[128 = 0]
1: [107  87 120 121 115 160 141  95 255 187 108 105 111 137 182 112 167 140
 148 134 130  64 143 136 100 164 112 101 123 140  24 150 170 112 155  41
 116  53 140 149 110 163 173 131 101  98 102]
2: [115 105 125 113 138 191 145 122 252 153 107 138 121 137 146 117 161 129
 142 159 133  59 144 156 109 160  98 119 119 141  35 146 143  94 153  43
 138  66 150 138 102 167 152 100 100 107 122]
3: [107 141 111 138 116 118 126 131 172 155 111 127 107 138 180 107 205 129
 117 122 130 158 102 145 106 130 122  98 118 145 105 124 202 112 138  40
 112 125 127 164 124 115 128 108 126 103 149]
4: [115  97 118  65 139 197 146 122 255 176 100 112 103 115 192 138 163 134
 140 171 126  53 139 152  99 182  89  99 112 154  19 154 182  71 147  77
 136  48 146 149  91 156 173 115  90  79  98]
5: [169 118 149 146 135 124 131 116 126 106 204 134 130 133 101 142 149 104
 118 118 138  32 149 118 151 146 131 105 144 140 103 145 132 117 122  79
 166 129 122 137 145  93 146 126 133 137 118]
3 2 1
6: [120 114 124 148 130  89 128 143  53 124 168 170 147 139  95 143 128 133
 104 110 135 127 155 110 146 124 163 139 105 121 155 128 118 138 107 181
 129 168 121 120 140 116 110 159 159 155 173]
5 3 2
7: [ 95 104  93  84 103 146 112 104 245 181  68  76 121 118 222 114 179 136
 156 152 132 180  87 155  87 171 129 124 115 166  94 136 240 112 142  43
  87 109 154 165  98 132 122 111  91  93 125]
3 1 4
8: [ 98 110  99  92 141 146 105 143 225 164  74 184  93 174 162 135 186 139
 122 137 127 129 138 172 106 175  99 118  89 150  67 132 179  75 121  55
 104 100 147 132  83 177 164 115 129 130 162]
2 3 1
9: [105  99 111  89 122 159 149 124 255 158  45 114 102 142 173 121 195 117
 128 166 139  95 132 163  90 165 113 113 128 176  43 152 170  99 137  34
 120  68 140 146 118 159 164 105  96  75 131]
2 1 4
10: [115 121 106 112 139 150 126 101 213 147 120 144 120 140 172 124 209 122
 117 158 128 124 117 163 117 162 136 114 115 144  98 134 188 120 150  48
 112 110 130 121 112 143 135 112 132 102 142]
3 8 9
11: [130 173 132 146 139  41 134 121   1 107 172 182 123 133 136 125 124 116
 102 109 140 201 142 105 145 100 175 161 107 119 213 114 154 138 124 188
 144 179 131 113 130 103  76 142 158 170 135]
6 5 3
12: [118  61 121 109 139 217 154 111 255 186  86  94 121 117 174 136 152 117
 142 160 114  37 139 160  92 165  77  92 143 158   1 158 168  67 150   7
  98  12 157 170 108 168 177  95 105  72  86]
4 1 2
13: [108 155 100 142 119 128 160 100 168 133 133 155 102 157 147 112 166 132
 120 143 132 115 103 134 123 185 155 129 104 138 129 127 195 111 135  82
 131 150 134 134 105 105 148 145 120 152 180]
10 3 8
14: [142 142 133 161 120  65 144 138  19 116 211 156 126 140 114 140 120 122
 112 107 150 123 129  88 123 126 159 162 102  83 172 120 106 152 106 181
 154 170 130 103 138 110 122 139 159 189 160]
6 11 5
15: [131 122 123 136 117 106 159 120 125 115 169 161  99 132 119 131 159 118
 125 117 140  50 124 120 142 148 144 136 123 133 112 138 153 121 117  92
 136 134 132 117 143 121 146 135 141 162 158]
5 13 6
16: [133 122 101 154 140  92 139 104 119  95 164 168 134 136 116 112 151 137
 121 109 127 125 137 125 130 155 121 128 100 132 152 134 141 134 119 128
 105 169 130 105 142 121 124 137 137 141 173]
15 6 13
17: [ 98  64 103 115 147 193 134 121 255 173  78 166 129 138 167 144 195 126
 125 169 124  40 162 163 106 171  90  95 100 151   9 132 129  78 140  53
 123  35 161 127 119 149 178 114  79 119 131]
2 4 1
18: [126 159 120 156 128  89 115 118   1  87 164 158 142 127 120 133 129 109
 114  97 137 165 119 119 140 100 177 160 123 107 182 115 147 164 120 182
 139 184 129 132 112 124  89 145 143 145 168]
11 6 14
19: [125 136 120 171 118 112 133 126 126 120 173 152 123 132 115 110 147 141
 109  97 126  88 124 109 147 133 140 124 134 110 101 106 131 118 118 115
 122 151 133 118 126 111 116 144 165 142 148]
15 16 5
20: [139 118 135 113 143 129 134 131 189 158 122 164 112 138 168 124 188 130
 120 135 147  70 143 154 119 183 128 107 120 124  82 144 190  92 105  75
 132  85 157 136 106 128 127 126  89 119 135]
10 2 8
21: [144 141 139 156 144 134 129 123 137 106 176 142 126 142 111 116 167 114
 123 123 140  59 129 126 140 162 114 107 153 114  90 159 140 114 113  58
 162 131 119 128 158 110 141 137 132 144 143]
5 15 19
22: [139  95 136 102 154 173 146 112 242 142 137 117 103 124 171 132 204 104
 148 154 109  67 162 142 113 171 103 109 156 154  44 151 161  91 129  84
 156  65 129 152 121 150 142 114 114 105 100]
2 4 1
23: [104 134 109 118 125 144 143 132 180 143 123 140 133 126 177 108 171 128
 125 156 124 117 128 150 118 160 156 127 116 134  99 117 182  98 131  51
 133 119 115 139 113 121 148 127 120 112 132]
10 3 13
24: [ 86 126 111  54 130 141 137  94 216 184  79 109 108 144 210 105 203 154
 128 160 135 144  98 179 106 176 122 105 127 139  68 116 249  90 121  53
 118  92 160 156 100 147 150 141  98  97 149]
7 10 9
25: [122 138 109 137 128 139 137 125 167 128 146 171  92 133 132 118 193 136
 105 140 139  96 133 145 117 160 160 118 130 117  83 124 163  95 126  98
 138 119 122 123 126 118 151 127 127 127 158]
23 13 15
26: [128 108  98 125 123 104 134 127 112 130 154 174 124 148 132 128 163 130
 117 121 130 105 135 118 140 140 148 150 109 117 151 135 147 125 109 149
 124 149 126 116 127 122 116 130 126 146 151]
16 15 19
27: [ 96 161 107 160 108  72 123 111  28 108 163 117 126 128 146 109 132 136
 129  71 137 226  82  97 135 102 183 157 107 132 225 119 133 179 106 150
  85 195 113 144 149 117  69 144 170 135 158]
18 11 6
28: [ 82 133 104 114 110 142 128 110 201 165  94 126  98 146 185 130 197 142
 146 137 143 155  90 168  90 161 143 112 126 151 100 113 205 103 140  40
  98 114 144 167 109 123 160 115 107  98 141]
3 10 24
29: [ 80 129 108  97 151 143 120 116 187 165  79 114 117 166 210 123 194 134
 109 124 149 160 117 162 125 185 138 106 103 151 113 117 204  97 118  73
  94 116 135 134  92 136 156 140  95 100 156]
28 24 10
30: [125  93 103  84 146 140 132 125 227 138  98 146 105 137 176 130 165 124
 102 153 136  94 133 165 139 180 131  88 128 127  59 160 154  87 108  43
 141 108 148 119  97 143 163 110  91 113 143]
20 10 2
31: [103 136 138 146 117  49 147 133   9 107 169 161 119 139 132 127 114 122
 109 122 142 180 126  96 151 158 188 162 114  93 201 116 148 140 106 213
 115 187 104 115 137  88  64 148 156 174 174]
11 18 14
32: [127 128 119 120 127 135 122 129 145 139 158 136 125 137 150 116 187 133
 136 111 142 104 131 145 147 173 156 105 107 130 133 143 139 151 136  74
 144 136 117 134 131 128 143 131 130 133 159]
25 15 23
33: [151 140 127 134 141  74 142 140  58 111 186 157 132 134 127 137 126 134
 102 129 130 110 133 107 141 138 171 136 126 100 169 120 139 131 104 194
 151 163 108 111 141 103 107 153 130 166 148]
6 14 26
34: [120 120 106 114 134 142 116 117 171 145 126 138 108 156 161 114 191 125
 133 141 141 121 111 146 111 155 146 108 128 156 103 118 188 120 105  44
 122 118 130 122 117 125 148 131 130 128 139]
23 10 3
35: [122 118 130 118 125 122 136 103  77 137 141 133 118 136 131 104 142 130
 102 130 142 142 120 122 128 127 170 139  95 126 135 124 143 133 120 118
  97 161 116 131 119 103 122 141 135 125 152]
26 16 19
36: [127 138 128 140 145 122 133  99 130 125 177 112 110 127 153 106 144 118
 115 110 148 112 118 146 120 130 160 145 127 135 135 130 182 145 120 101
 149 142 125 136 151  99 139 128 145 125 161]
32 35 15
37: [105 142 116 155 118  90 121 107  89 131 149 136 128 142 133 126 153 152
 118 121 149 141 135 117 121 155 179 120  83 123 139 109 164 113 115 142
 122 153 143 115 124  93 108 148 106 152 174]
35 26 16
38: [161 130 130 175 133 111 141 120  98 114 189 133 116 130 127 104 158 100
 133 112 149  96 139 127 157 159 167 123 130 131 120 150 162 139  97  91
 142 122 130 127 153 113 117 127 139 120 134]
36 15 21
39: [132 168 112 147 105  69 110 132  15 128 153 151 111 129 145 118 127 126
 117 119 140 239 107  97 145 102 172 170  98 102 213 106 162 158  88 209
 137 169 109 111 162  98  58 154 161 151 167]
11 31 27
40: [109 134 111 169 112  81 125 138  59 113 161 178 141 135 123 116 149 117
 103  92 133 166 145 100 137 123 173 160  97 115 186 111 136 138  98 165
 100 188 114 106 151 123 113 134 150 165 187]
6 18 31
41: [117 132 139 132 142  89 122 124  25  95 209 148 123 128 125 138 110 121
 115 112 138 125 145  93 135 138 148 143 112 108 156 134 135 120 121 174
 148 160 132 128 142 106 102 150 141 158 158]
33 6 14
42: [119 130 101 139 143 114 128 128 121 125 137 186 102 155 119 135 164 132
 120 123 153 106 131 130 138 169 134 122  98 122  96 120 158 108 126 102
  83 130 115 131 130 111 131 143 140 145 149]
25 26 15
43: [110 151 118 135 131  50 127 156  13 121 138 201 127 138 125 137 124 149
 101 110 136 188 153 125 151 139 181 161  92 101 178 105 119 127  86 191
 104 211 102  97 153 121  84 156 147 181 175]
31 40 11
44: [142 158 136 183 113  83 122 115   1  81 217 137 136 120  87 111 135 125
 124  84 155 191 111 108 132  84 189 143 139  70 234 109  85 182  90 150
 152 232 103 131 169  60  83 127 192 153 163]
18 27 14
45: [113 148 109 120 111  99 125 138  70 139 169 205 123 142 114 138  95 142
  99 115 135 114 159 111 158 161 162 161  96 106 159 128 156 115  87 214
 129 142 125 110 140 105 110 184 137 159 165]
6 33 41
46: [122 133 138 142 148 128 149 126 138 122 153 131  97 155 153 112 169 114
 139 118 142 105 131 141 147 144 136 116 123 134 111 128 155 154  97  84
 127 167 132 125 125 119 131 132 116 147 153]
32 36 15
47: [ 93 129 116 106 144 127 124 143 144 140 144 193  98 157 149 102 180 129
 110 140 133  88 131 147 142 166 147 130 120 138  94 129 144  93 119 107
 139 126 111 117 116 133 143 133 125 132 177]
25 42 32
48: [118 119 121 114 154 121 143 125 179 136 123 175 116 162 174 137 204 121
 109 135 143  82 123 137 130 143 144 117 115 137  81 128 156 102 122  58
 138 124 137 106 122 118 165 122 115 123 156]
25 34 47
49: [105  83  96  85 136 198 136 110 255 173  78  74  93 113 176 121 139 127
 125 159 101  73 131 165 104 157  79  83 149 157  26 173 177  99 129  35
  88  44 147 162  91 150 165 134  79  59  98]
12 4 1
50: [111 123 119 161 144  98 127 127  85 115 154 133 126 113 128 135 143 118
 139  85 147 157 117  85 150 136 153 162 120 142 159 115 136 130 128 129
 102 165 109 126 168 103 116 128 152 149 157]
40 16 35
51: [170 101 130 136 140 154 140 114 172 116 175 147 105 128 134 116 151  94
 163  96 139  29 153 118 139 147 126 100 147 152  92 138 137 123 137  34
 178 112 142 135 133 114 149 127 143 122 105]
5 21 15
52: [129 122 111 140 133 109 146 137  83 105 187 197 139 141 111 140 125 120
 118  91 145  94 123 129 152 139 154 160 119  94 150 116  99 133 112 147
 151 150 131 110 152 128 127 137 161 140 154]
6 26 33
53: [140  49 124  81 138 210 136 139 255 182  96 131  99 138 166 136 153 128
 143 167 107   1 155 150 119 184  63  56 113 158   1 170 153  46 155  52
 142  21 151 130 109 164 211 107  96  98  93]
4 12 17
54: [108 128  97 154 144 102 127 138  93 103 126 176 121 127 125 136 136 133
 116 106 150 141 125  90 140 149 180 158 113 112 128 125 159 141 127 143
  99 164 112 116 131 125 132 146 150 149 165]
50 26 16
55: [137  70 126 136 138 209 139 115 255 142 105 107 122 131 126 142 152 123
 144 135 138  10 141 139 123 178  90 107 134 152  27 165 133  72 164  15
 152  48 164 120 122 151 158 107 110 101  69]
2 12 53
56: [116 153 121 125 121 140 139  99 152 144 128 132 114 146 171 108 172 141
 134 122 132 118 125 131 128 156 130 110 122 163  99 133 181 117 141  54
 124 127 136 139 109 111 167 113 126  96 146]
34 23 3
57: [116 109 140 116 139 145 108 136 216 119 115 160 112 145 159 142 169 134
 128 133 149  33 150 150 137 202 125 103 125 119  58 134 128  94 123  53
 133  95 151 131 129 153 163 117 105 126 167]
30 20 48
58: [164 107 130 116 148 167 147 109 198 149 146 131 117 131 161 135 171 111
 141 151 139  69 144 150 141 154 117  98 144 144  75 141 193  84 128  45
 163  87 124 120 114 145 179 138 100 125  95]
22 20 30
59: [113 104 100 125 141 132 140 116 206 158  99 140 108 141 195 118 174 127
 124 150 131 111 110 168  99 153 145 133 121 139  94 125 203  86 132  64
 135 122 128 132 104 117 139 122 115 115 135]
23 10 34
60: [124 104 122  99 138 154 119 118 239 165  65 115 102 132 157 120 193 135
 131 145 131  83 121 150 109 176 125 101 133 153  77 144 188 115 125  50
 104 105 153 147  92 147 149 131 114  86 126]
9 10 30
61: [ 69 100 108 110 152 131 142 117 212 167  64 109 130 153 180 121 199 154
 142 168 127 169 108 142  79 152 140 115 100 125  75 121 215 113 152  49
  80 111 144 151 105 144 164 126 107  93 156]
28 29 24
62: [147  99 128 126 142 164 150 128 208 158 136 151  92 115 175 115 166 127
 135 148 134  71 135 129 123 180 110 107 137 132  83 136 195 117 144  67
 187  87 140 151 125 119 160 141  93 126 109]
58 20 22
63: [142 138 128  94 105  86 127 138  52 127 215 138 145 116 159 103 116 137
 101 117 129 175 120 101 121 109 166 149 106 125 176 134 186 147 108 209
 143 150 110 120 154  92  97 177 159 153 137]
33 41 39
64: [137 121 134 171 150 148 137 110 183 117 131  82 107 103 163  98 201 105
 146  96 107 116 130 139 117 144 148 101 135 131  90 126 156 130 120  18
 140 135 121 132 141 106 156 101 142 107 112]
56 34 23
65: [112  96 134 107 121 184 143 119 255 157  90 104  78 119 165 132 157 138
 145 157 127  61 138 154 106 166 109  87 141 170  12 159 155 102 166  31
 137  39 131 140  97 159 197 123 111  85  93]
1 4 2
66: [129 139 110 148 124  93 138 169  86 118 155 166 129 147 155 145 136 146
 116 105 148 147 125 130 109 136 158 148  94 110 142 127 165 141 112 170
 120 156 128 114 133 107 126 150 131 133 171]
54 26 37
67: [115 106 110 109 131 114 128 154 142 124 144 202 127 164 127 120 149 147
 102 125 134  93 139 164 113 172 156 147 101 122 101 127 175 110 124 127
 123 130 135 102 114 136 151 163 112 166 157]
47 42 26
68: [116 114 111  91 132  96 136 148 109 146 131 213 131 174 136 148 124 134
 100 157 132 101 155 141 159 178 140 152  88 112 144 134 160  90 108 173
 135 120 123 111 131 134 122 156 114 170 178]
67 26 45
69: [119 124  95 114 133 123 157 132 140 127 107 203 115 163 156 139 184 149
  97 149 131  96 113 139 117 168 125 113  87 127  82 110 178  86 124  76
 126 134 137 129 119 133 173 144 122 132 152]
48 25 47
70: [115  89 101  98 157 181 121 142 251 169  61 174 104 159 158 133 173 125
 134 178 135   1 180 164 121 203  77  99 108 136  14 134 151  68 145  53
 138  43 145 135  99 164 185 118  93 102 118]
17 53 2
71: [126  99 113  96 133 131 133 112 158 156 133 143 120 138 169 133 178 122
 132 160 150  76 127 140 103 171 141 117 133 141 110 126 186 115 120  63
 122 103 157 144 119 118 170 135  98 130 135]
34 20 23
72: [130 112 114  76 157 189 128 114 255 175 113 118 109 123 195 149 142 121
 143 181 131  46 151 141  96 178  68  96 157 170  17 148 175  89 153  78
 134  38 122 153  65 137 169  93  78  77  80]
4 65 49
73: [119 152 116 119 118 120 156 113  84 145 155 112 116 117 186 125 149 138
 125 121 133 153  98 135 105 144 142 128 118 149 146 119 228 132 107 104
 121 148 113 147 103 111 134 136 140 112 145]
36 35 56
74: [117 129 124 159 142  93 133 114 138 124 150 147 121 146 150 120 184 139
 107 123 107 110 135 115 115 143 130 126 127 115  98 124 153 129 118  82
 133 147 145 128 135 110 143 121 137 140 138]
46 19 25
75: [118 102 106  89 130 172 126 122 239 185  34 133 133 163 168 123 183 140
 141 160 144  94 125 163 106 164 100 107 116 143  35 142 186 104 139  63
 125  78 152 134  92 178 168 111  85 108 122]
9 60 2
76: [110 110 125 125 139 112 140 128 116 124 130 160 110 151 146 132 178 122
 121 139 129 115 121 120 139 157 163 131  80 121 129 125 137 118 111 111
 112 137 141 137 126 114 150 132 120 133 163]
26 42 35
77: [104 143 106  97 140 114 147 100 174 168 130 144 133 153 193 110 187 127
 124 161 146 109 109 154 103 160 150 123  95 141  82 129 181  91 117  64
 117 138 123 143  90 131 162 134 117 132 144]
23 59 34
78: [128 149 138 143 110  55 142 155   8 109 174 192 130 149 131 129 111 145
 105 101 125 151 145  92 151 121 194 159 107  78 212 112 107 137 100 247
 142 182 114  96 135  95  84 159 149 200 177]
31 43 14
79: [118 136 143 151 118 149 129  94 157 123 169  95 117 113 167 101 179 114
 143  89 106 163 106 135 113 110 141  93 162 168 128 117 173 150 151  47
 114 126 112 169 105 111 142 127 146  87  94]
64 56 3
80: [118  96 131  63 142 159 138 131 240 177  85 133 101 145 176 131 166 148
 123 180 120  57 143 162 111 188 103 118 126 132  46 141 197  71 119  86
 148  55 138 154 112 156 147 118  94 113 129]
4 75 2
81: [109 125  99 156 148 123 147 119 166 116 128 148 109 136 145 107 204 119
 145 122 144 152  89 157 104 151 143  95 131 145 109 128 158 108 124  52
  79 140 138 131 125 120 146 124 107 120 173]
34 3 56
82: [127  96 108 105 134 172 140 120 255 174  93 124 127 127 170 128 162 128
 137 139 145  51 156 143 129 160  84 116 131 159  28 168 138  97 155  42
 147  53 150 133 103 156 175 110 101  86 113]
2 1 65
83: [100 140  96 162 107  80 120 130 109 118 160 145 115 140 129 115 156 137
 125  94 131 140  98 117 134 130 158 133 122 121 156 116 162 127  90 115
 105 159 113 120 112 116  98 141 126 135 162]
37 26 16
84: [121 110 112 108 132 135 139 117 181 148 131 142  84 157 174 134 174 121
 130 156 130 107 139 145 122 178 111  88 122 134  96 147 180  87 129  68
 132 105 150 137 126 126 140 115 118 113 160]
20 71 34
85: [112 139 124 132 127 117 134 111 161 120 137 140 107 149 166 102 186 148
 135 123 137 118 112 162 117 157 135 122 125 126  95 115 171 113 122  68
 110 145 141 128 115 135 161 118 114 113 156]
56 34 81
86: [107 124 125 119 117 133 140 113 157 127 132 165 121 148 147 130 182 139
 123 132 138 107 103 141 127 163 153 110 135 124 102 111 172 127 112  80
 117 125 139 115 123 122 139 129 116 126 168]
85 25 34
87: [126 129 108 126 176 103 130 135 153 117 149 187 121 170 141 140 162 115
 111 162 151  60 169 156 142 165 118 110 114 126  70 134 146 115 125 104
 160 106 144 118 140 130 136 140  94 135 162]
47 48 25
88: [140 108 139 124 141 162 135 113 255 136  50 136 116 118 144 112 165 129
 144 148 129  75 148 157 132 158 109 114 126 149  24 140 126 117 132  30
 138  76 145 158 110 141 166  92 104 113 119]
2 82 9
89: [126 116 123 125 145 108 121 145  66 111 153 194 143 130 110 139 119 136
 114 114 150 113 137 112 138 140 136 156  80 104 138 116 126 121 110 166
 111 172 129 115 156 134 128 145 124 155 177]
6 52 26
90: [143 129 134 118 117  98 133 134  84 132 166 168 120 143 128 129 135 131
 113 105 134 135 126 110 128 140 152 152 109 122 147 134 146 149 120 173
 109 152 120 116 119 119 112 151 133 158 184]
66 26 6
91: [128 149 130 135 129 100 141 121 100 121 161 168 131 151 145 119 148 139
 114 125 135 164 118 131 139 134 172 157 107 115 142 143 150 140 107 158
 108 154 137 126 130 124 124 123 112 147 173]
90 66 26
